Below are the code and all the weights of a small trained network. Each question names an input and a class and asks about switching units off, where a switched-off unit gives its printed mean instead of its output.

import numpy as np


def w(rows, s, z=0):
    codes = np.array(rows[::2]) - 128.0
    scale = np.full(codes.shape[1], s)
    scale[-1] = z or s
    return codes * scale


def norm(h):
    return h / np.sqrt((h * h).mean(-1, keepdims=True) + 1e-5)


def f(y):
    return y / 2 * (1 + np.tanh(0.7978845608 * (y + 0.044715 * y**3)))


def log_softmax(a):
    a = a - a.max(-1, keepdims=True)
    return a - np.log(np.exp(a).sum(-1, keepdims=True))


def net(x, mask):
    res = np.array(x, float).reshape(1, 2) / 4 @ E
    u = 0
    for l in range(2):
        y = f(norm(res) @ A[l][:, :-1].T + A[l][:, -1])
        res = res + np.where(mask[u : u + 12], y, B[l][:, -1]) @ B[l][:, :-1]
        u += 12
    return log_softmax(norm(res)[-1] @ U[:, :-1].T + U[:, -1])


A, B = {}, {}
E = w([
[138,170,115,128,4,224,73,63,185,127,163,135],'x0',
[129,106,81,131,123,87,108,71,173,200,32,138],'x1',
],0.0019)
A[0] = w([
[126,170,178,137,105,179,115,173,98,29,246,129,51],'0.n1',
[106,98,80,143,181,101,147,128,158,164,98,154,74],'0.n2',
[116,127,127,126,127,121,114,136,132,127,130,129,132],'0.n3',
[126,169,177,132,103,178,147,168,102,33,253,121,76],'0.n4',
[126,178,124,151,44,195,62,33,186,139,134,100,66],'0.n5',
[107,94,194,140,222,88,196,188,40,94,137,84,99],'0.n6',
[120,131,127,89,133,134,129,121,126,126,126,119,135],'0.n7',
[139,166,188,127,107,192,141,171,97,31,244,131,77],'0.n8',
[107,102,186,138,200,95,174,175,63,89,131,113,74],'0.n9',
[126,164,120,134,71,182,101,53,163,126,130,112,20],'0.n10',
[131,125,159,139,159,109,128,145,87,108,144,107,6],'0.n11',
[139,133,88,125,103,121,110,54,216,165,104,192,138],'0.n12',
],0.0026,0.002)
B[0] = w([
[103,80,202,145,156,147,95,39,52,85,57,82,228],'0.n1',
[114,114,155,116,89,253,118,143,66,78,171,107,145],'0.n2',
[131,138,125,137,124,144,119,131,122,124,139,122,129],'0.n3',
[97,98,195,143,148,154,87,24,59,78,90,78,238],'0.n4',
[146,120,63,95,116,57,176,224,209,191,147,169,252],'0.n5',
[160,128,48,83,61,150,109,184,220,179,181,208,255],'0.n6',
[128,139,130,143,126,152,125,133,132,131,131,125,131],'0.n7',
[93,110,197,148,147,150,102,23,51,81,85,80,242],'0.n8',
[140,146,71,89,71,137,107,156,187,156,151,169,200],'0.n9',
[139,96,91,98,148,28,184,193,154,157,125,137,172],'0.n10',
[118,78,114,108,93,41,129,143,200,116,86,155,113],'0.n11',
[104,172,91,115,84,180,124,77,112,166,155,111,202],'0.n12',
],0.0027,0.0029)
A[1] = w([
[141,156,140,159,186,127,158,220,105,126,132,135,83],'1.n1',
[138,137,126,140,159,146,127,87,76,154,95,117,131],'1.n2',
[140,128,97,117,106,125,126,161,165,160,131,152,110],'1.n3',
[130,125,143,135,181,110,171,253,103,123,126,116,43],'1.n4',
[162,118,132,141,158,109,124,245,156,108,144,191,54],'1.n5',
[125,121,128,119,152,103,129,106,125,133,104,136,116],'1.n6',
[133,102,195,146,147,120,140,111,101,102,124,97,20],'1.n7',
[118,149,132,165,131,141,120,76,128,125,99,112,148],'1.n8',
[121,145,234,153,157,121,137,91,94,82,117,77,2],'1.n9',
[122,121,227,135,126,126,122,107,112,56,150,114,100],'1.n10',
[120,137,131,155,154,99,148,91,114,131,100,101,112],'1.n11',
[145,173,95,152,122,92,194,167,173,147,143,127,35],'1.n12',
],0.0061,0.0023)
B[1] = w([
[184,171,99,176,160,119,96,119,181,96,117,247,135],'1.n1',
[137,118,189,139,103,112,146,145,135,111,173,93,180],'1.n2',
[128,128,75,165,200,148,122,131,94,54,86,142,254],'1.n3',
[177,106,33,119,158,227,86,157,105,90,137,204,159],'1.n4',
[179,71,158,2,107,122,105,164,26,191,209,186,234],'1.n5',
[122,137,139,134,105,183,118,116,129,77,157,118,133],'1.n6',
[66,120,91,74,94,153,87,60,136,82,103,145,181],'1.n7',
[116,132,163,83,122,88,135,166,116,141,154,121,178],'1.n8',
[105,161,42,148,193,133,88,73,194,5,65,229,249],'1.n9',
[72,125,207,108,137,150,111,93,99,53,121,94,242],'1.n10',
[110,138,176,97,92,150,113,116,131,106,164,129,145],'1.n11',
[48,183,103,150,85,123,117,14,166,145,85,66,214],'1.n12',
],0.0039,0.0045)
U = w([
[161,183,158,196,152,83,138,134,187,110,135,173,2],'0',
[150,117,127,178,161,133,152,149,132,124,116,114,55],'1',
[177,106,62,95,163,150,107,156,95,139,144,213,173],'2',
[125,123,205,122,94,114,155,133,118,171,155,66,182],'3',
[82,130,173,120,141,141,100,55,121,17,113,130,152],'4',
[99,173,7,156,110,111,145,77,176,175,76,108,132],'5',
],0.012,0.0045)

Each question gives the input, the list of numbers given to net, and the class t.
The units are the neurons (one row each of A and B). Each row of codes is followed by its name. A weight is (code - 128) times the scale printed after its matrix; where a second scale follows, it is the last column's (A, B and U).
mask holds one flag per neuron, layer by layer. A switched-off neuron (its flag False) gives its mean, the last column of its row in B, instead of its output. The means were averaged over made-up inputs and are rounded, as every weight is.
A unit's drop is (log p(t) with every unit on - log p(t) with that unit switched off) / (log p(t) with every unit on - log p(t) with every unit switched off).
most important unit: the unit with the biggest drop
k most important neurons: the k neurons with the biggest drops, biggest first
top k neurons in layer l: the k neurons of layer l with the biggest drops, biggest first
drop of u: that unit's drop, to one decimal
input [-3,5], class 3: most important unit -> 0.n5
input [8,-2], class 3: 2 most important neurons -> [1.n9; 0.n6]
input [-5,8], class 3: 3 most important neurons -> [0.n5; 1.n9; 0.n6]
input [-2,3], class 3: top 2 neurons in layer 0 -> [0.n5; 0.n10]
input [-4,4], class 2: 3 most important neurons -> [0.n8; 0.n4; 0.n1]
input [0,1], class 3: 2 most important neurons -> [0.n6; 1.n9]
input [-4,7], class 3: 3 most important neurons -> [0.n5; 1.n9; 0.n6]
input [-6,7], class 2: top 4 neurons in layer 0 -> [0.n8; 0.n4; 0.n1; 0.n2]
input [-5,5], class 2: top 3 neurons in layer 0 -> [0.n8; 0.n4; 0.n1]
input [-3,8], class 3: top 2 neurons in layer 0 -> [0.n5; 0.n6]
input [-3,4], class 1: top 2 neurons in layer 1 -> [1.n5; 1.n12]
input [1,7], class 5: top 2 neurons in layer 1 -> [1.n5; 1.n10]
input [-1,6], class 3: drop of 0.n6 -> 0.9
input [-1,3], class 3: drop of 0.n8 -> 0.6
input [-7,-8], class 2: most important unit -> 0.n6
input [2,2], class 5: drop of 1.n12 -> 0.1
